Here is a tiny trained network, its code and every weight. The questions are about switching its units off for an input and a target symbol, where a switched-off unit gives its printed mean instead of its output.

import numpy as np


def w(rows, s, z=0):
    codes = np.array(rows[::2]) - 128.0
    scale = np.full(codes.shape[1], s)
    scale[-1] = z or s
    return codes * scale


def norm(h):
    return h / np.sqrt((h * h).mean(-1, keepdims=True) + 1e-5)


def f(y):
    return np.maximum(y, 0)


def softmax(a):
    e = np.exp(a - a.max(-1, keepdims=True))
    return e / e.sum(-1, keepdims=True)


def log_softmax(a):
    a = a - a.max(-1, keepdims=True)
    return a - np.log(np.exp(a).sum(-1, keepdims=True))


def net(x, mask):
    ids = ['αβδεθτψ'.index(c) for c in x.split()]
    T = len(ids)
    res = E[ids] + P[:T]
    r = norm(res)
    for j in range(2):
        rows = slice(3 * j, 3 * j + 3)
        q, k, v = (r @ M[0][rows].T for M in (Q, K, V))
        z = softmax(np.where(np.tri(T) > 0, q @ k.T / 3**0.5, -1e9)) @ v
        o = O[0][rows]
        res = res + np.where(mask[j], z, o[:, -1]) @ o[:, :-1]
    y = f(norm(res) @ A[0][:, :-1].T + A[0][:, -1])
    res = res + np.where(mask[2:14], y, B[0][:, -1]) @ B[0][:, :-1]
    return log_softmax(norm(res)[-1] @ U[:, :-1].T + U[:, -1])


Q, K, V, O, A, B = {}, {}, {}, {}, {}, {}
E = w([
[220,156,90,175],'α',
[176,98,137,119],'β',
[252,172,102,124],'δ',
[210,161,133,196],'ε',
[254,194,205,177],'θ',
[199,151,180,190],'τ',
[190,131,195,56],'ψ',
],0.0087)
P = w([
[146,127,116,116],'0',
[113,4,169,211],'1',
[108,130,90,156],'2',
[172,134,125,35],'3',
[150,54,214,204],'4',
[75,120,123,134],'5',
[134,154,157,42],'6',
[234,48,151,192],'7',
[66,128,114,131],'8',
[153,142,110,30],'9',
[230,129,196,212],'10',
[49,144,114,124],'11',
[114,192,147,54],'12',
],0.014)
Q[0] = w([
[185,114,115,68],'h1',
[181,197,99,52],'h1',
[105,26,91,254],'h1',
[89,215,98,212],'h2',
[102,191,200,178],'h2',
[189,136,211,53],'h2',
],0.011)
K[0] = w([
[26,200,70,217],'h1',
[73,226,85,35],'h1',
[255,43,110,131],'h1',
[112,95,141,224],'h2',
[138,196,175,93],'h2',
[11,205,32,103],'h2',
],0.0091)
V[0] = w([
[132,87,126,61],'h1',
[136,127,161,190],'h1',
[76,105,24,162],'h1',
[146,241,26,78],'h2',
[182,195,118,180],'h2',
[7,120,180,174],'h2',
],0.011)
O[0] = w([
[247,94,157,149,103],'h1',
[72,169,178,154,165],'h1',
[117,93,175,189,83],'h1',
[121,53,103,74,142],'h2',
[111,126,190,88,200],'h2',
[150,113,117,122,2],'h2',
],0.012,0.0091)
A[0] = w([
[96,146,109,127,126],'n1',
[175,136,69,86,108],'n2',
[191,127,198,161,141],'n3',
[39,171,142,122,125],'n4',
[67,208,176,168,96],'n5',
[127,128,221,85,253],'n6',
[183,141,71,111,73],'n7',
[103,123,72,247,124],'n8',
[109,230,88,107,168],'n9',
[142,187,122,173,208],'n10',
[186,129,157,222,98],'n11',
[131,164,90,42,102],'n12',
],0.013,0.0049)
B[0] = w([
[187,234,150,101,141],'n1',
[138,95,117,192,149],'n2',
[105,207,179,173,191],'n3',
[110,220,121,176,185],'n4',
[149,103,123,113,207],'n5',
[167,118,103,237,254],'n6',
[107,144,76,156,140],'n7',
[72,126,19,64,147],'n8',
[158,113,144,2,190],'n9',
[118,34,253,79,184],'n10',
[111,129,122,106,174],'n11',
[64,72,116,111,173],'n12',
],0.0078,0.013)
U = w([
[69,88,163,175,253],'α',
[189,113,146,179,214],'β',
[94,6,145,72,15],'δ',
[65,168,74,120,252],'ε',
[104,134,92,38,54],'θ',
[79,164,89,93,67],'τ',
[201,143,67,77,83],'ψ',
],0.016,0.0023)

Each question gives the input, a string of symbols that net reads in full, and the target symbol t.
The units are the heads (3 rows each of Q, K, V and O) and the neurons (one row each of A and B). Each row of codes is followed by its name. A weight is (code - 128) times the scale printed after its matrix; where a second scale follows, it is the last column's (O, A, B and U).
mask holds one flag per unit, heads first, then neurons. A switched-off unit (its flag False) gives its mean, the last column of its rows in O or B, instead of its output. The means were averaged over made-up inputs and are rounded, as every weight is.
A unit's drop is (log p(t) with every unit on - log p(t) with that unit switched off) / (log p(t) with every unit on - log p(t) with every unit switched off).
The circuit of an input: a set's keep is (log p(t) with only the set's units on - log p(t) with every unit switched off) / (log p(t) with every unit on - log p(t) with every unit switched off). Starting from the 12 units with the biggest drops (on a tie, the unit counted first), units are removed one at a time, each time the one whose removal leaves the highest keep (on an exact tie, the one counted first), for as long as the keep stays at least 0.8.
units of the circuit, in order: the units of the circuit, biggest drop first
top k neurons: the k neurons with the biggest drops, biggest first
which heads matter: for each layer, one digit per head in row order, 1 if its drop is at least 0.15 and else 0, layers parted by /
input τ θ ε ε β ε ε δ β θ δ ε ψ, target ε: which heads matter -> 11
input ψ ε α ψ, target α: which heads matter -> 10
input ψ ε ψ ε ε δ ψ α β τ β ψ τ, target ψ: which heads matter -> 11
input θ τ τ δ θ α ε ψ τ β ψ θ ε, target θ: top neuron -> (n9)
input β β ψ τ β δ β δ β α, target β: which heads matter -> 10
input τ δ α α, target α: which heads matter -> 11
input θ α τ β β δ θ θ β α, target β: which heads matter -> 10
input β θ ψ ε ψ ε β ε β θ δ α θ, target α: which heads matter -> 10
input ε τ ψ, target δ: units of the circuit, in order -> (h1, n12)
input θ θ δ τ δ ψ δ θ β ψ α β ψ, target β: units of the circuit, in order -> (h1, h2)
input β β α β δ θ, target β: units of the circuit, in order -> (n6, h1)
input β α θ θ θ β α δ β θ δ α, target θ: top 2 neurons -> (n9, n6)
input β δ τ δ δ δ ψ, target δ: which heads matter -> 01
input τ δ β θ θ θ θ, target θ: units of the circuit, in order -> (h1, n9)
input δ δ θ τ ψ δ α, target δ: units of the circuit, in order -> (h2)
input ε δ ε δ, target ε: top 2 neurons -> (n10, n4)
input τ β α θ, target α: which heads matter -> 11
input β δ ψ β, target ψ: which heads matter -> 10
input θ ψ δ τ τ τ τ α θ τ θ ψ δ, target ψ: which heads matter -> 10
input τ δ α θ ψ β θ τ δ ψ θ β ε, target β: units of the circuit, in order -> (h1)
input ψ δ β θ, target β: units of the circuit, in order -> (h1, n6)
input β δ ε α, target ε: units of the circuit, in order -> (h1, n4)
input τ β ε β ψ τ δ β δ α, target δ: which heads matter -> 00
input ψ α β τ τ β α ε ψ, target ψ: which heads matter -> 11
input θ δ τ δ α δ β, target δ: which heads matter -> 01
input ε τ α α β δ δ, target δ: units of the circuit, in order -> (h2, h1)
input α α ε δ ψ τ τ θ θ δ δ β δ, target β: units of the circuit, in order -> (h1)
